Below are the code and all the weights of a small trained network. Each question names an input and a class and asks about switching units off, where a switched-off unit gives its printed mean instead of its output.

import numpy as np


def w(rows, s, z=0):
    codes = np.array(rows[::2]) - 128.0
    scale = np.full(codes.shape[1], s)
    scale[-1] = z or s
    return codes * scale


def f(y):
    return y / 2 * (1 + np.tanh(0.7978845608 * (y + 0.044715 * y**3)))


def log_softmax(a):
    a = a - a.max(-1, keepdims=True)
    return a - np.log(np.exp(a).sum(-1, keepdims=True))


def net(x, mask):
    res = np.array(x, float).reshape(1, 5) / 4 @ E
    y = f(res @ A[0][:, :-1].T + A[0][:, -1])
    res = res + np.where(mask, y, B[0][:, -1]) @ B[0][:, :-1]
    return log_softmax(res[-1] @ U[:, :-1].T + U[:, -1])


A, B = {}, {}
E = w([
[173,97,116,183,115,138,106,168,92,115,203,135],'x0',
[143,120,116,183,140,76,134,105,194,134,120,107],'x1',
[186,58,118,152,58,215,117,151,113,142,59,115],'x2',
[161,160,54,165,82,113,130,65,111,189,130,170],'x3',
[171,165,112,186,129,126,254,153,91,95,59,158],'x4',
],0.011)
A[0] = w([
[146,118,235,131,168,127,100,193,104,61,142,109,210],'n1',
[91,129,190,127,98,125,59,82,123,173,128,92,23],'n2',
[87,152,146,25,146,123,170,45,170,198,23,82,133],'n3',
[127,164,141,77,167,125,165,36,136,60,174,142,4],'n4',
[139,153,181,189,61,113,203,181,77,86,69,197,101],'n5',
[117,80,138,118,117,114,45,135,89,175,141,79,100],'n6',
[163,125,61,123,70,78,129,103,54,190,180,165,231],'n7',
[136,140,106,157,254,88,101,145,109,144,200,190,103],'n8',
[83,195,145,133,168,123,155,123,140,99,219,141,118],'n9',
[163,7,139,127,59,142,109,195,158,154,63,151,145],'n10',
],0.0072,0.0028)
B[0] = w([
[103,72,153,160,196,152,62,102,128,2,83,72,234],'n1',
[121,192,191,132,80,105,110,188,200,178,96,218,181],'n2',
[96,39,105,110,147,126,113,141,65,201,168,8,237],'n3',
[223,140,136,122,121,121,164,101,120,184,101,176,167],'n4',
[180,224,165,120,133,75,139,211,78,85,66,93,253],'n5',
[148,184,153,101,31,51,222,220,177,125,97,6,203],'n6',
[62,118,109,199,118,104,62,115,76,116,74,43,244],'n7',
[165,140,65,83,190,155,193,90,183,137,113,57,204],'n8',
[241,158,109,56,147,170,158,43,77,145,38,195,208],'n9',
[159,98,63,94,132,172,248,91,158,132,44,176,253],'n10',
],0.0083,0.0076)
U = w([
[144,107,138,75,122,108,134,108,119,92,114,136,254],'0',
[216,105,90,28,114,173,178,75,166,115,105,209,46],'1',
[144,221,212,88,127,64,157,254,183,153,127,156,75],'2',
[160,51,127,125,180,132,139,149,85,132,175,82,143],'3',
[72,106,155,167,170,151,83,76,125,87,85,121,120],'4',
[121,98,216,179,162,156,137,102,149,137,225,228,119],'5',
],0.0072,0.0049)

Each question gives the input, the list of numbers given to net, and the class t.
The units are the neurons (one row each of A and B). Each row of codes is followed by its name. A weight is (code - 128) times the scale printed after its matrix; where a second scale follows, it is the last column's (A, B and U).
mask holds one flag per neuron, in row order. A switched-off neuron (its flag False) gives its mean, the last column of its row in B, instead of its output. The means were averaged over made-up inputs and are rounded, as every weight is.
A unit's drop is (log p(t) with every unit on - log p(t) with that unit switched off) / (log p(t) with every unit on - log p(t) with every unit switched off).
The circuit of an input: a set's keep is (log p(t) with only the set's units on - log p(t) with every unit switched off) / (log p(t) with every unit on - log p(t) with every unit switched off). Starting from all 10 units, units are removed one at a time, each time the one whose removal leaves the highest keep (on an exact tie, the one counted first), for as long as the keep stays at least 0.8.
circuit, biggest first: the units of the circuit, biggest drop first
most important unit: the unit with the biggest drop
k most important neurons: the k neurons with the biggest drops, biggest first
drop when u is switched off: that unit's drop, to one decimal
input [5,-5,1,2,8], class 2: circuit, biggest first : [n5]
input [5,7,-1,4,-8], class 2: circuit, biggest first : [n6, n2]
input [5,2,-6,4,-5], class 1: 4 most important neurons : [n9, n8, n3, n1]
input [3,0,-2,4,-7], class 2: circuit, biggest first : [n6, n2]
input [0,-6,4,-7,-3], class 4: 2 most important neurons : [n1, n9]
input [8,-1,-7,1,-8], class 2: 4 most important neurons : [n6, n2, n10, n3]
input [-3,-5,7,-2,-8], class 2: 2 most important neurons : [n6, n2]
input [5,-6,-2,6,-7], class 2: 4 most important neurons : [n6, n2, n1, n3]
input [-6,4,-4,-2,-4], class 3: 4 most important neurons : [n3, n10, n5, n6]
input [-4,5,1,-8,3], class 4: 2 most important neurons : [n1, n6]
input [-6,-1,-1,-3,-5], class 3: 2 most important neurons : [n3, n5]
input [-4,7,8,-2,0], class 1: 2 most important neurons : [n10, n7]
input [-3,1,-1,-2,-8], class 2: 2 most important neurons : [n2, n6]
input [-1,-7,-4,8,-1], class 4: most important unit : n7
input [-8,2,0,-6,-4], class 3: 2 most important neurons : [n3, n7]
input [7,-2,-3,8,-1], class 4: 2 most important neurons : [n7, n3]
input [-7,-1,-4,-2,-5], class 3: 3 most important neurons : [n3, n5, n10]
input [-8,-7,1,-5,2], class 3: drop when n3 is switched off : 0.7
input [4,-2,-8,-7,-1], class 1: drop when n9 is switched off : 0.7
input [-8,3,4,3,5], class 3: drop when n3 is switched off : 0.9
input [2,0,-1,-8,1], class 4: circuit, biggest first : [n1]
input [-1,-4,1,1,-7], class 2: circuit, biggest first : [n6, n2]
